Here is a tiny trained network, its code and every weight. The questions are about switching its units off for an input and a class, where a switched-off unit gives its printed mean instead of its output.

import numpy as np


def w(rows, s, z=0):
    codes = np.array(rows[::2]) - 128.0
    scale = np.full(codes.shape[1], s)
    scale[-1] = z or s
    return codes * scale


def norm(h):
    return h / np.sqrt((h * h).mean(-1, keepdims=True) + 1e-5)


def f(y):
    return y / 2 * (1 + np.tanh(0.7978845608 * (y + 0.044715 * y**3)))


def log_softmax(a):
    a = a - a.max(-1, keepdims=True)
    return a - np.log(np.exp(a).sum(-1, keepdims=True))


def net(x, mask):
    res = np.array(x, float).reshape(1, 2) / 4 @ E
    u = 0
    for l in range(4):
        y = f(norm(res) @ A[l][:, :-1].T + A[l][:, -1])
        res = res + np.where(mask[u : u + 5], y, B[l][:, -1]) @ B[l][:, :-1]
        u += 5
    return log_softmax(norm(res)[-1] @ U[:, :-1].T + U[:, -1])


A, B = {}, {}
E = w([
[173,118,11,3,126,255,62,72,72],'x0',
[76,170,47,10,142,104,133,20,230],'x1',
],0.0053)
A[0] = w([
[224,45,146,152,146,163,126,230,29,142],'0.n0',
[116,152,179,199,170,86,221,128,172,206],'0.n1',
[81,221,152,3,125,129,190,57,197,254],'0.n2',
[150,210,79,126,78,214,39,61,140,115],'0.n3',
[180,125,179,138,120,108,83,193,59,131],'0.n4',
],0.0034,0.0005)
B[0] = w([
[119,171,142,105,213,107,171,73,79,252],'0.n0',
[58,10,41,2,186,44,69,81,14,219],'0.n1',
[19,199,223,137,170,124,105,210,30,237],'0.n2',
[143,103,153,104,144,29,187,122,94,189],'0.n3',
[87,193,114,41,126,126,162,100,181,187],'0.n4',
],0.0046,0.0035)
A[1] = w([
[107,141,167,150,107,128,83,176,192,34],'1.n0',
[145,93,129,165,124,97,136,157,255,3],'1.n1',
[165,152,121,200,109,157,164,209,106,142],'1.n2',
[138,99,159,141,90,167,166,177,39,108],'1.n3',
[139,103,149,139,135,114,133,134,53,253],'1.n4',
],0.0068,0.00066)
B[1] = w([
[108,63,79,1,101,96,110,119,158,125],'1.n0',
[170,29,88,112,88,116,152,141,66,135],'1.n1',
[140,187,149,65,156,122,103,102,117,170],'1.n2',
[139,162,211,151,148,154,70,103,164,228],'1.n3',
[88,153,145,126,110,161,78,109,100,253],'1.n4',
],0.0097,0.0037)
A[2] = w([
[44,183,49,111,113,106,126,89,215,169],'2.n0',
[94,150,87,15,66,101,184,122,206,110],'2.n1',
[111,128,173,114,180,102,43,106,8,157],'2.n2',
[123,126,210,141,144,3,198,181,157,251],'2.n3',
[151,85,75,100,124,190,146,134,95,113],'2.n4',
],0.005,0.0016)
B[2] = w([
[150,107,241,201,147,145,84,168,140,175],'2.n0',
[169,175,181,165,116,157,126,121,109,167],'2.n1',
[105,99,44,102,105,92,167,119,200,255],'2.n2',
[225,147,56,138,92,234,123,83,69,204],'2.n3',
[165,39,95,255,91,141,106,82,95,130],'2.n4',
],0.0073,0.0071)
A[3] = w([
[38,74,125,42,138,120,253,182,243,59],'3.n0',
[183,96,113,111,140,154,63,93,192,253],'3.n1',
[182,85,71,111,67,146,138,66,90,244],'3.n2',
[139,62,72,152,64,206,135,86,71,170],'3.n3',
[119,135,120,110,122,186,136,116,145,165],'3.n4',
],0.0062,0.00051)
B[3] = w([
[67,8,128,141,172,110,73,78,183,158],'3.n0',
[117,123,124,145,141,93,153,156,140,163],'3.n1',
[153,104,136,145,116,89,143,174,120,254],'3.n2',
[127,138,124,142,62,104,166,162,107,250],'3.n3',
[96,98,156,185,133,84,131,119,119,155],'3.n4',
],0.012,0.0052)
U = w([
[114,241,200,135,188,164,58,85,104,159],'0',
[167,90,92,164,46,66,176,205,67,149],'1',
[54,8,88,125,190,92,77,84,234,157],'2',
[185,110,60,49,179,206,172,180,223,10],'3',
[192,119,48,65,164,196,169,143,221,29],'4',
[198,112,76,68,182,174,164,170,232,21],'5',
[184,100,72,58,162,200,148,165,205,23],'6',
[190,100,73,47,186,174,141,174,189,29],'7',
],0.014,0.011)

Each question gives the input, the list of numbers given to net, and the class t.
The units are the neurons (one row each of A and B). Each row of codes is followed by its name. A weight is (code - 128) times the scale printed after its matrix; where a second scale follows, it is the last column's (A, B and U).
mask holds one flag per neuron, layer by layer. A switched-off neuron (its flag False) gives its mean, the last column of its row in B, instead of its output. The means were averaged over made-up inputs and are rounded, as every weight is.
A unit's drop is (log p(t) with every unit on - log p(t) with that unit switched off) / (log p(t) with every unit on - log p(t) with every unit switched off).
unit that matters most: the unit with the biggest drop
top k neurons: the k neurons with the biggest drops, biggest first
top k neurons in layer l: the k neurons of layer l with the biggest drops, biggest first
drop of u: that unit's drop, to one decimal
input [-2,-3], class 2: top 2 neurons => (2.n2; 0.n1)
input [-4,5], class 0: top 2 neurons => (0.n2; 2.n3)
input [2,4], class 0: unit that matters most => 0.n1
input [-3,-1], class 2: top 4 neurons => (0.n1; 2.n2; 1.n4; 3.n0)
input [-3,0], class 2: top 3 neurons => (0.n1; 3.n0; 2.n2)
input [-5,7], class 0: top 2 neurons => (0.n2; 2.n3)
input [2,-3], class 2: top 2 neurons => (2.n3; 0.n0)
input [7,6], class 1: top 2 neurons in layer 1 => (1.n3; 1.n2)
input [-8,7], class 1: top 2 neurons => (1.n1; 2.n3)
input [4,2], class 1: top 2 neurons => (1.n3; 2.n4)
input [2,-5], class 0: drop of 0.n0 => 0.0
input [2,2], class 2: drop of 0.n2 => 6.5
input [3,8], class 0: drop of 2.n2 => 0.1
input [-3,2], class 2: unit that matters most => 0.n1
input [-2,-4], class 0: drop of 1.n3 => 1.0
